[[  9  -2   5]
 [ 24   3   1]
 [ 15   3   7]
 [ -4   9  43]
 [  9   5 -17]]
:
[ 5  3 15]

[[  3   1  -8  12   9]
 [-15 -14   9   1  -1]
 [ -6  -3   6  21   7]
 [-18 -16 -12  30  20]
 [ -6  -1  40  -1 -13]]
:
[  9   1   6 -16  -6]

[[ 16  30]
 [  3 -43]
 [-31 -18]]
:
[30  3]

[[-25  -1]
 [-38  -2]
 [-31  -4]]
:
[ -1 -38]

[[-11   4 -17 -14]
 [  3   7 -20  24]
 [ 10 -37  26 -11]
 [  3  -5  -9  13]]
:
[-14 -20 -37   3]

[[  5  44 -34]
 [ -7 -34 -24]
 [-17  17  18]
 [-12  25 -17]]
:
[-34 -34 -17]
---
[[  2   4  -3   6  -4  13   1 -42  -1]
 [  1   3  -3  12  -4  17   1 -41   6]
 [ -5  -1  -3  26  10   2   1  24  17]
 [-11   3  -3  19  10  -8   1  29  17]]
:
[[ -1 -42   1  13  -4   6  -3   4   2]
 [  6 -41   1  17  -4  12  -3   3   1]
 [ 17  24   1   2  10  26  -3  -1  -5]
 [ 17  29   1  -8  10  19  -3   3 -11]]

[[-17  10   7  12  23  13  -2  -2  15  32  -2   5]
 [-12  -7   6  15   1  16  -7  -4  -4  27  -4  10]
 [ -5  18  19  -5  17  13 -12   2  14  25 -11   6]
 [ 13  16   4  20  24  -5  -2  -1  14  37 -13  13]
 [ 10 -19  17   5  -2  21  -2 -15 -13  21 -10  37]
 [ -6   4  10  18  -2  12   3 -11  14  37  -7  24]
 [ 11  13   1  11   5   0 -20  -2  -7  37 -24  -6]]
:
[[  5  -2  32  15  -2  -2  13  23  12   7  10 -17]
 [ 10  -4  27  -4  -4  -7  16   1  15   6  -7 -12]
 [  6 -11  25  14   2 -12  13  17  -5  19  18  -5]
 [ 13 -13  37  14  -1  -2  -5  24  20   4  16  13]
 [ 37 -10  21 -13 -15  -2  21  -2   5  17 -19  10]
 [ 24  -7  37  14 -11   3  12  -2  18  10   4  -6]
 [ -6 -24  37  -7  -2 -20   0   5  11   1  13  11]]

[[ 23  -1  16  38  10  24   6   4   3]
 [ 18 -27 -30  -7   0  -1   6 -10 -23]
 [-13 -32  26  -2  -2  22 -36  26  -7]
 [  2 -12 -40  26 -16  38  18   9 -13]
 [-22 -17  13 -14 -16   3   0   4  11]
 [ 16 -21   9  -1 -30   6 -12  12  -8]
 [ -2  28   3   5  14 -23  45  21 -23]
 [ 12  -2  36 -13 -37  -7  18 -21 -35]
 [-19  28 -35  -2  20 -25  21   6  -2]]
:
[[  3   4   6  24  10  38  16  -1  23]
 [-23 -10   6  -1   0  -7 -30 -27  18]
 [ -7  26 -36  22  -2  -2  26 -32 -13]
 [-13   9  18  38 -16  26 -40 -12   2]
 [ 11   4   0   3 -16 -14  13 -17 -22]
 [ -8  12 -12   6 -30  -1   9 -21  16]
 [-23  21  45 -23  14   5   3  28  -2]
 [-35 -21  18  -7 -37 -13  36  -2  12]
 [ -2   6  21 -25  20  -2 -35  28 -19]]

[[  9   9]
 [  3   6]
 [ 17 -14]
 [-24  37]
 [  2   5]
 [ 24  15]
 [-15  -5]
 [ 46   3]
 [  5   2]
 [  3 -38]
 [ 21  18]]
:
[[  9   9]
 [  6   3]
 [-14  17]
 [ 37 -24]
 [  5   2]
 [ 15  24]
 [ -5 -15]
 [  3  46]
 [  2   5]
 [-38   3]
 [ 18  21]]

[[ 45 -25 -21   1]
 [-14 -39  -4 -17]
 [-13  25 -16 -11]]
:
[[  1 -21 -25  45]
 [-17  -4 -39 -14]
 [-11 -16  25 -13]]

[[ -2   1  -4   8 -23 -14  11 -40]
 [  4   3  -2   6 -22 -13   6 -38]
 [  9  -4  -5   4 -20 -16   3 -26]]
:
[[-40  11 -14 -23   8  -4   1  -2]
 [-38   6 -13 -22   6  -2   3   4]
 [-26   3 -16 -20   4  -5  -4   9]]

[[-24  11 -35   6   3 -17   8  -5   9]
 [-16  22 -26  12   1  22  23  -6  13]
 [ 10 -26  17 -27  -9   8  19  14  12]
 [-19  -2 -17   7  -7 -35  -8 -11  -7]
 [-11 -20  -6 -12  -5  -8  24 -26 -15]
 [  6  14 -11   2  15 -11 -23  25  14]
 [  9  -7  -5  -3 -10 -27 -18  21  -6]]
:
[[  9  -5   8 -17   3   6 -35  11 -24]
 [ 13  -6  23  22   1  12 -26  22 -16]
 [ 12  14  19   8  -9 -27  17 -26  10]
 [ -7 -11  -8 -35  -7   7 -17  -2 -19]
 [-15 -26  24  -8  -5 -12  -6 -20 -11]
 [ 14  25 -23 -11  15   2 -11  14   6]
 [ -6  21 -18 -27 -10  -3  -5  -7   9]]

[[  8  17 -17  13   4 -19  19  18 -10 -13 -14  19  -9 -18]
 [ -6  -2  -6  -3  -3  -7  -2   5   2  -9   0   2  -1 -14]
 [-13 -10 -12 -16 -12  11  -8  -4 -22 -18  18   1  -5  -4]
 [-29 -18 -17 -23 -13  30 -10   7 -19 -24  40   6   5  -5]]
:
[[-18  -9  19 -14 -13 -10  18  19 -19   4  13 -17  17   8]
 [-14  -1   2   0  -9   2   5  -2  -7  -3  -3  -6  -2  -6]
 [ -4  -5   1  18 -18 -22  -4  -8  11 -12 -16 -12 -10 -13]
 [ -5   5   6  40 -24 -19   7 -10  30 -13 -23 -17 -18 -29]]

[[  1  -5  16 -16 -25 -11 -14  32 -18 -10   3  17   9  38]
 [-16 -36  13   0  24 -14  13   6   4   3  -1 -39  12 -20]]
:
[[ 38   9  17   3 -10 -18  32 -14 -11 -25 -16  16  -5   1]
 [-20  12 -39  -1   3   4   6  13 -14  24   0  13 -36 -16]]
